m =
[[-50  55  52 -52  51 -34  52  53 -51 -52 -43  52  53 -51 -50]
 [ -2  52   7  11  52 -51  50  16  28  18 -51  49  45 -51  17]
 [-51  49  51 -52  52 -46  51  52 -50 -49 -51  50  49 -51 -49]
 [-49  50  39 -47  50 -51  51  48 -34 -48 -51  52  50 -51 -43]
 [-49  -6  46 -50 -38  50 -37  44 -54 -52  52 -49  16  49 -50]
 [ 50 -51 -50  51 -52  43 -51 -49  50  51  51 -49 -50  49  49]
 [ 50 -52 -46  50 -54  51 -51 -51  46  49  51 -53 -51  51  51]
 [-52  51  51 -49  49 -54  50  46 -47 -47 -50  51  50 -51 -43]
 [ 53 -51 -51  51 -44 -51 -43 -53  52  50 -50 -22 -52   5  47]
 [-52  52  51 -52  50 -41  50  52 -53 -53 -47  48  53 -48 -48]]
Indices start at 1.
(1, 1) => -50
(6, 10) => 51
(2, 11) => -51
(5, 11) => 52
(9, 9) => 52
(3, 13) => 49
(8, 3) => 51
(7, 13) => -51
(10, 8) => 52
(5, 3) => 46
(6, 1) => 50
(2, 3) => 7
(6, 12) => -49
(5, 10) => -52
(7, 6) => 51
(10, 14) => -48
(5, 6) => 50
(5, 8) => 44
(4, 2) => 50
(3, 10) => -49
(9, 6) => -51
(9, 13) => -52
(2, 10) => 18
(4, 12) => 52
(1, 5) => 51
(5, 9) => -54
(9, 15) => 47
(7, 14) => 51
(5, 12) => -49
(4, 4) => -47
(6, 3) => -50
(3, 2) => 49
(10, 4) => -52
(3, 11) => -51

arr =
array([[ 1.0, -2.0,  0.3, -1.4,  1.3,  0.2, -2.3, -0.2,  2.3, -1.3, -1.3,
         1.2],
       [-0.7,  1.1, -0.9, -1.2,  2.0, -0.2, -2.6,  0.3,  1.5, -1.0, -1.4,
         1.9],
       [-2.0,  0.6, -0.1, -2.1,  0.6,  1.3, -0.8, -1.0,  1.9,  1.0, -1.5,
         1.6]])
Rows and columns are counted from 1.
(1, 1) = 1.0
(2, 9) = 1.5
(3, 2) = 0.6
(1, 7) = -2.3
(2, 6) = -0.2
(2, 8) = 0.3
(3, 4) = -2.1
(3, 11) = -1.5
(1, 12) = 1.2
(2, 5) = 2.0
(1, 3) = 0.3
(2, 12) = 1.9
(3, 3) = -0.1
(3, 9) = 1.9
(1, 5) = 1.3
(1, 10) = -1.3
(2, 2) = 1.1
(3, 12) = 1.6
(1, 6) = 0.2
(2, 7) = -2.6
(1, 2) = -2.0
(3, 7) = -0.8
(1, 8) = -0.2
(2, 10) = -1.0

grid =
[[ 54 -29  39  53  32 -34  51]
 [ 44 -10  43  44  40 -18  44]
 [ 26 -11  15  25  11  -9  23]
 [ -3  24   1  -3   4  25  -2]
 [ 14   9  13  14  11   9  15]
 [ 27  -6  19  27  15  -5  26]
 [ 19   0  14  18  10   2  18]]
Rows and columns are counted from 1.
row 1 col 1 = 54
row 7 col 6 = 2
row 7 col 7 = 18
row 3 col 3 = 15
row 5 col 2 = 9
row 1 col 4 = 53
row 6 col 5 = 15
row 3 col 1 = 26
row 3 col 2 = -11
row 3 col 4 = 25
row 6 col 3 = 19
row 6 col 2 = -6
row 6 col 6 = -5
row 5 col 3 = 13
row 4 col 4 = -3
row 4 col 3 = 1
row 1 col 5 = 32
row 3 col 7 = 23
row 7 col 1 = 19

A =
[[77 43 50 25 48 21 33 49 48]
 [39 34 81 47 54 59 56 35 49]]
Rows and columns are counted from 1.
row 1 col 1 = 77
row 1 col 4 = 25
row 1 col 7 = 33
row 1 col 3 = 50
row 2 col 6 = 59
row 2 col 7 = 56
row 2 col 5 = 54

M =
[[-18 -12  -2 -28   2  15  11 -35 -12   0 -24  -2 -53]
 [-14 -14 -12  -4 -21   4   1   7  -9 -44 -17   1 -43]
 [-18 -15  -8 -22  -3  23 -22 -25  -2   6 -15 -17 -35]
 [-27  -2  10   6   6 -20  -3 -33 -11  27  -7   4 -25]]
Rows and columns are counted from 1.
(1, 1) => -18
(4, 13) => -25
(4, 10) => 27
(3, 1) => -18
(3, 6) => 23
(4, 11) => -7
(3, 3) => -8
(3, 11) => -15
(3, 7) => -22
(2, 12) => 1
(1, 12) => -2
(1, 5) => 2
(2, 5) => -21
(1, 3) => -2
(4, 7) => -3
(1, 9) => -12
(2, 11) => -17
(1, 7) => 11
(2, 2) => -14
(2, 7) => 1
(3, 8) => -25
(4, 1) => -27

W =
[[12 13 10 16 17 20 18  5 28 14 10 11 23]
 [ 9  5 15 20  4  9 12  4 11 19 14  5  9]
 [15 23 30 44 36 19 15 10 17 36 20 20 38]
 [10  9 19 21 20  9  9  5 11 12 15  6 11]
 [10 12 23 28 19 17 24 11 24 19 16 15 15]
 [17 18 15 32 26 27 25  9 37 31 13 16 48]
 [13 10 16 21 31 28 23  7 38 20 13  6 30]
 [ 8 16 19 26 13 14 15 10 12 24 13 20 17]
 [13 11 12 22 28 10  7  4  8 28 12  9 53]
 [12 21 26 45 37 20 28 14 22 53 25 25 63]
 [15  8 25 30 19 21 30  9 37 15 22  9 11]]
Indices start at 1.
row 1 col 1: 12
row 9 col 12: 9
row 8 col 8: 10
row 8 col 13: 17
row 4 col 4: 21
row 8 col 4: 26
row 2 col 5: 4
row 6 col 9: 37
row 5 col 11: 16
row 4 col 3: 19
row 10 col 11: 25
row 7 col 7: 23
row 7 col 13: 30
row 2 col 10: 19
row 5 col 3: 23
row 5 col 8: 11
row 10 col 13: 63
row 3 col 8: 10
row 2 col 3: 15
row 6 col 10: 31
row 7 col 6: 28
row 9 col 9: 8
row 2 col 1: 9
row 8 col 7: 15
row 9 col 10: 28
row 8 col 1: 8
row 10 col 7: 28
row 3 col 10: 36
row 10 col 2: 21
row 2 col 11: 14
row 11 col 1: 15
row 7 col 4: 21
row 11 col 5: 19
row 8 col 11: 13
row 1 col 12: 11
row 9 col 1: 13

a =
[[3459, 7140, 5043, 2596, 7090, 8863, 8323, 8229, 6569],
 [5365, 6354, 5383, 7336, 5697, 4519, 2553, 4998, 7525]]
Indices start at 1.
(1, 1) -> 3459
(1, 7) -> 8323
(1, 2) -> 7140
(1, 5) -> 7090
(1, 8) -> 8229
(2, 5) -> 5697
(2, 4) -> 7336
(2, 9) -> 7525
(2, 3) -> 5383
(1, 6) -> 8863
(2, 1) -> 5365
